Below is a small trained network, with its code and all its weights. Each question gives an input and a class and asks what happens when units are switched off, that is, made to give their printed mean instead of their output.

import numpy as np


def w(rows, s, z=0):
    codes = np.array(rows[::2]) - 128.0
    scale = np.full(codes.shape[1], s)
    scale[-1] = z or s
    return codes * scale


def f(y):
    return y / 2 * (1 + np.tanh(0.7978845608 * (y + 0.044715 * y**3)))


def log_softmax(a):
    a = a - a.max(-1, keepdims=True)
    return a - np.log(np.exp(a).sum(-1, keepdims=True))


def net(x, mask):
    res = np.array(x, float).reshape(1, 8) / 4 @ E
    y = f(res @ A[0][:, :-1].T + A[0][:, -1])
    res = res + np.where(mask, y, B[0][:, -1]) @ B[0][:, :-1]
    return log_softmax(res[-1] @ U[:, :-1].T + U[:, -1])


A, B = {}, {}
E = w([
[103,112,141,135,133,147,97,126],'x0',
[217,253,59,101,180,193,18,176],'x1',
[123,138,115,120,151,103,125,167],'x2',
[71,157,166,83,134,131,54,194],'x3',
[166,159,88,139,177,81,182,135],'x4',
[113,78,119,139,66,172,162,108],'x5',
[130,121,137,109,96,132,136,124],'x6',
[90,138,39,195,45,70,68,69],'x7',
],0.0064)
A[0] = w([
[80,151,46,224,71,57,88,138,138],'N0',
[120,107,212,214,113,125,119,108,5],'N1',
[236,203,57,154,95,204,72,138,75],'N2',
[98,89,10,77,128,59,15,18,89],'N3',
[208,187,42,66,146,29,244,140,207],'N4',
[170,84,126,56,204,255,150,176,13],'N5',
[235,97,83,158,139,172,63,185,72],'N6',
[115,78,127,202,107,31,213,148,116],'N7',
[194,86,33,121,101,132,173,34,162],'N8',
[24,63,90,103,125,99,175,157,86],'N9',
],0.0065,0.0032)
B[0] = w([
[184,48,118,53,107,99,148,159,237],'N0',
[128,188,112,139,60,30,115,114,136],'N1',
[99,194,179,172,113,150,247,161,249],'N2',
[158,147,120,73,88,150,181,162,213],'N3',
[131,86,158,152,106,196,76,155,254],'N4',
[147,81,99,77,58,104,224,141,216],'N5',
[86,182,114,195,140,54,108,178,187],'N6',
[98,189,254,130,121,94,112,108,252],'N7',
[143,134,122,81,124,156,57,83,225],'N8',
[144,218,158,101,139,137,157,106,197],'N9',
],0.0092,0.004)
U = w([
[74,202,165,206,99,28,253,161,75],'0',
[189,61,83,60,99,87,181,195,158],'1',
[127,54,173,213,96,140,48,197,254],'2',
[123,124,162,116,146,166,52,137,171],'3',
[105,155,121,164,173,88,165,115,93],'4',
[104,80,163,213,105,152,83,166,83],'5',
],0.0052,0.0028)

Each question gives the input, the list of numbers given to net, and the class t.
The units are the neurons (one row each of A and B). Each row of codes is followed by its name. A weight is (code - 128) times the scale printed after its matrix; where a second scale follows, it is the last column's (A, B and U).
mask holds one flag per neuron, in row order. A switched-off neuron (its flag False) gives its mean, the last column of its row in B, instead of its output. The means were averaged over made-up inputs and are rounded, as every weight is.
A unit's drop is (log p(t) with every unit on - log p(t) with that unit switched off) / (log p(t) with every unit on - log p(t) with every unit switched off).
The circuit of an input: a set's keep is (log p(t) with only the set's units on - log p(t) with every unit switched off) / (log p(t) with every unit on - log p(t) with every unit switched off). Starting from all 10 units, units are removed one at a time, each time the one whose removal leaves the highest keep (on an exact tie, the one counted first), for as long as the keep stays at least 0.8.
units of the circuit, in order: the units of the circuit, biggest drop first
unit that matters most: the unit with the biggest drop
k most important neurons: the k neurons with the biggest drops, biggest first
drop of u: that unit's drop, to one decimal
input [-8,-3,1,-8,-2,7,-3,6], class 3: unit that matters most	N8
input [0,-2,4,-2,0,4,-8,8], class 1: 2 most important neurons	(N0, N3)
input [3,-6,4,-1,8,-5,4,-4], class 2: 2 most important neurons	(N4, N2)
input [3,4,-1,2,-5,-2,-2,-7], class 1: 2 most important neurons	(N5, N7)
input [7,7,-2,-1,2,1,-1,-4], class 0: units of the circuit, in order	(N2, N6)
input [3,5,-6,0,1,2,0,4], class 0: 4 most important neurons	(N2, N4, N6, N3)
input [4,1,-4,-1,-5,-1,-5,7], class 1: units of the circuit, in order	(N0, N3)
input [-6,7,2,3,-3,0,-6,-7], class 0: 2 most important neurons	(N2, N6)
input [1,8,0,-7,-3,7,-1,5], class 0: 4 most important neurons	(N2, N6, N4, N3)
input [8,-2,4,2,-3,-2,-5,8], class 1: 2 most important neurons	(N0, N3)
input [2,8,5,-5,8,3,0,-8], class 0: 4 most important neurons	(N2, N6, N5, N0)
input [6,4,-1,0,5,1,-1,8], class 1: 3 most important neurons	(N0, N3, N7)
input [-2,6,6,0,-6,0,-5,4], class 0: 4 most important neurons	(N2, N6, N4, N8)
input [8,2,8,-1,7,-2,0,8], class 1: units of the circuit, in order	(N0)
input [-1,2,6,7,-5,1,8,-7], class 1: 3 most important neurons	(N5, N7, N4)
input [-8,3,-1,2,8,-8,-3,-4], class 2: drop of N2	0.0
input [-3,4,-3,-6,6,5,4,4], class 2: drop of N3	-0.1
input [3,8,-6,-4,-4,7,5,-4], class 0: drop of N2	0.6
